Below are the code and all the weights of a small trained network. Each question names an input and a target symbol and asks about switching units off, where a switched-off unit gives its printed mean instead of its output.

import numpy as np


def w(rows, s, z=0):
    codes = np.array(rows[::2]) - 128.0
    scale = np.full(codes.shape[1], s)
    scale[-1] = z or s
    return codes * scale


def f(y):
    return y / 2 * (1 + np.tanh(0.7978845608 * (y + 0.044715 * y**3)))


def softmax(a):
    e = np.exp(a - a.max(-1, keepdims=True))
    return e / e.sum(-1, keepdims=True)


def log_softmax(a):
    a = a - a.max(-1, keepdims=True)
    return a - np.log(np.exp(a).sum(-1, keepdims=True))


def net(x, mask):
    ids = ['ΓΔΛβζημπω'.index(c) for c in x.split()]
    T = len(ids)
    res = E[ids] + P[:T]
    r = res
    for j in range(2):
        rows = slice(4 * j, 4 * j + 4)
        q, k, v = (r @ M[0][rows].T for M in (Q, K, V))
        z = softmax(np.where(np.tri(T) > 0, q @ k.T / 4**0.5, -1e9)) @ v
        o = O[0][rows]
        res = res + np.where(mask[j], z, o[:, -1]) @ o[:, :-1]
    y = f(res @ A[0][:, :-1].T + A[0][:, -1])
    res = res + np.where(mask[2:10], y, B[0][:, -1]) @ B[0][:, :-1]
    return log_softmax(res[-1] @ U[:, :-1].T + U[:, -1])


Q, K, V, O, A, B = {}, {}, {}, {}, {}, {}
E = w([
[186,173,174],'Γ',
[14,205,188],'Δ',
[249,64,217],'Λ',
[158,142,127],'β',
[169,196,133],'ζ',
[60,148,56],'η',
[96,222,51],'μ',
[173,46,157],'π',
[109,49,84],'ω',
],0.013)
P = w([
[250,39,79],'0',
[136,118,223],'1',
[98,95,145],'2',
[201,137,105],'3',
[151,108,199],'4',
[90,88,140],'5',
[218,141,89],'6',
[148,110,190],'7',
[87,86,139],'8',
],0.013)
Q[0] = w([
[85,82,88],'head 1',
[52,174,254],'head 1',
[127,154,89],'head 1',
[126,165,130],'head 1',
[108,183,109],'head 2',
[132,77,52],'head 2',
[41,110,129],'head 2',
[191,132,99],'head 2',
],0.022)
K[0] = w([
[34,82,123],'head 1',
[72,247,223],'head 1',
[119,162,64],'head 1',
[136,180,99],'head 1',
[181,222,66],'head 2',
[141,6,47],'head 2',
[48,155,120],'head 2',
[201,79,98],'head 2',
],0.018)
V[0] = w([
[133,125,141],'head 1',
[105,126,36],'head 1',
[143,67,219],'head 1',
[137,132,162],'head 1',
[194,248,141],'head 2',
[99,47,57],'head 2',
[172,130,137],'head 2',
[149,136,170],'head 2',
],0.015)
O[0] = w([
[143,123,115,144],'head 1',
[85,170,167,50],'head 1',
[207,121,79,254],'head 1',
[143,111,114,154],'head 1',
[81,7,107,101],'head 2',
[140,203,113,134],'head 2',
[103,101,167,189],'head 2',
[121,109,167,170],'head 2',
],0.016,0.0068)
A[0] = w([
[199,36,177,123],'neuron 1',
[74,142,2,87],'neuron 2',
[35,65,109,126],'neuron 3',
[197,110,31,112],'neuron 4',
[70,5,117,154],'neuron 5',
[102,73,171,80],'neuron 6',
[158,138,150,254],'neuron 7',
[94,169,43,171],'neuron 8',
],0.0073,0.0069)
B[0] = w([
[69,198,145,250],'neuron 1',
[174,144,251,132],'neuron 2',
[163,57,163,166],'neuron 3',
[86,82,210,212],'neuron 4',
[127,230,71,229],'neuron 5',
[217,170,157,158],'neuron 6',
[57,30,38,183],'neuron 7',
[145,25,169,161],'neuron 8',
],0.011,0.019)
U = w([
[128,138,110,206],'Γ',
[134,120,119,179],'Δ',
[171,91,193,104],'Λ',
[138,99,98,251],'β',
[119,130,86,174],'ζ',
[140,182,202,65],'η',
[126,132,215,15],'μ',
[245,123,160,139],'π',
[197,175,144,24],'ω',
],0.012,0.0026)

Each question gives the input, a string of symbols that net reads in full, and the target symbol t.
The units are the heads (4 rows each of Q, K, V and O) and the neurons (one row each of A and B). Each row of codes is followed by its name. A weight is (code - 128) times the scale printed after its matrix; where a second scale follows, it is the last column's (O, A, B and U).
mask holds one flag per unit, heads first, then neurons. A switched-off unit (its flag False) gives its mean, the last column of its rows in O or B, instead of its output. The means were averaged over made-up inputs and are rounded, as every weight is.
A unit's drop is (log p(t) with every unit on - log p(t) with that unit switched off) / (log p(t) with every unit on - log p(t) with every unit switched off).
The circuit of an input: a set's keep is (log p(t) with only the set's units on - log p(t) with every unit switched off) / (log p(t) with every unit on - log p(t) with every unit switched off). Starting from all 10 units, units are removed one at a time, each time the one whose removal leaves the highest keep (on an exact tie, the one counted first), for as long as the keep stays at least 0.8.
units of the circuit, in order: the units of the circuit, biggest drop first
k most important neurons: the k neurons with the biggest drops, biggest first
heads that matter: for each layer, one digit per head in row order, 1 if its drop is at least 0.15 and else 0, layers parted by /
drop when u is switched off: that unit's drop, to one decimal
input η ω π η Λ μ Γ, target η: units of the circuit, in order	head 1
input Λ μ η η β μ β, target Λ: heads that matter	10
input μ η Γ η π Δ β, target μ: heads that matter	10
input π η η, target η: heads that matter	11
input η Δ ζ Δ η μ π, target μ: heads that matter	10
input ω ω β μ, target ω: heads that matter	11
input β ζ Λ Λ Λ Λ Γ π μ, target μ: heads that matter	10
input μ η Δ μ, target μ: units of the circuit, in order	head 1; neuron 5
input Λ Δ π π Γ Δ Γ, target Λ: 2 most important neurons	neuron 4; neuron 5
input ω ω π ζ ω π μ, target ω: 3 most important neurons	neuron 1; neuron 4; neuron 3
input π ω η π η β ζ, target π: 3 most important neurons	neuron 1; neuron 5; neuron 8
input Γ μ π η ω, target π: units of the circuit, in order	head 2; neuron 1
input Λ π Δ ζ, target Λ: drop when head 1 is switched off	0.6
input Λ Γ π Λ, target Λ: drop when neuron 8 is switched off	-0.1
input μ π ζ ζ, target μ: drop when neuron 3 is switched off	0.4
input η π Λ Γ Λ β ζ, target η: most important neuron	neuron 5
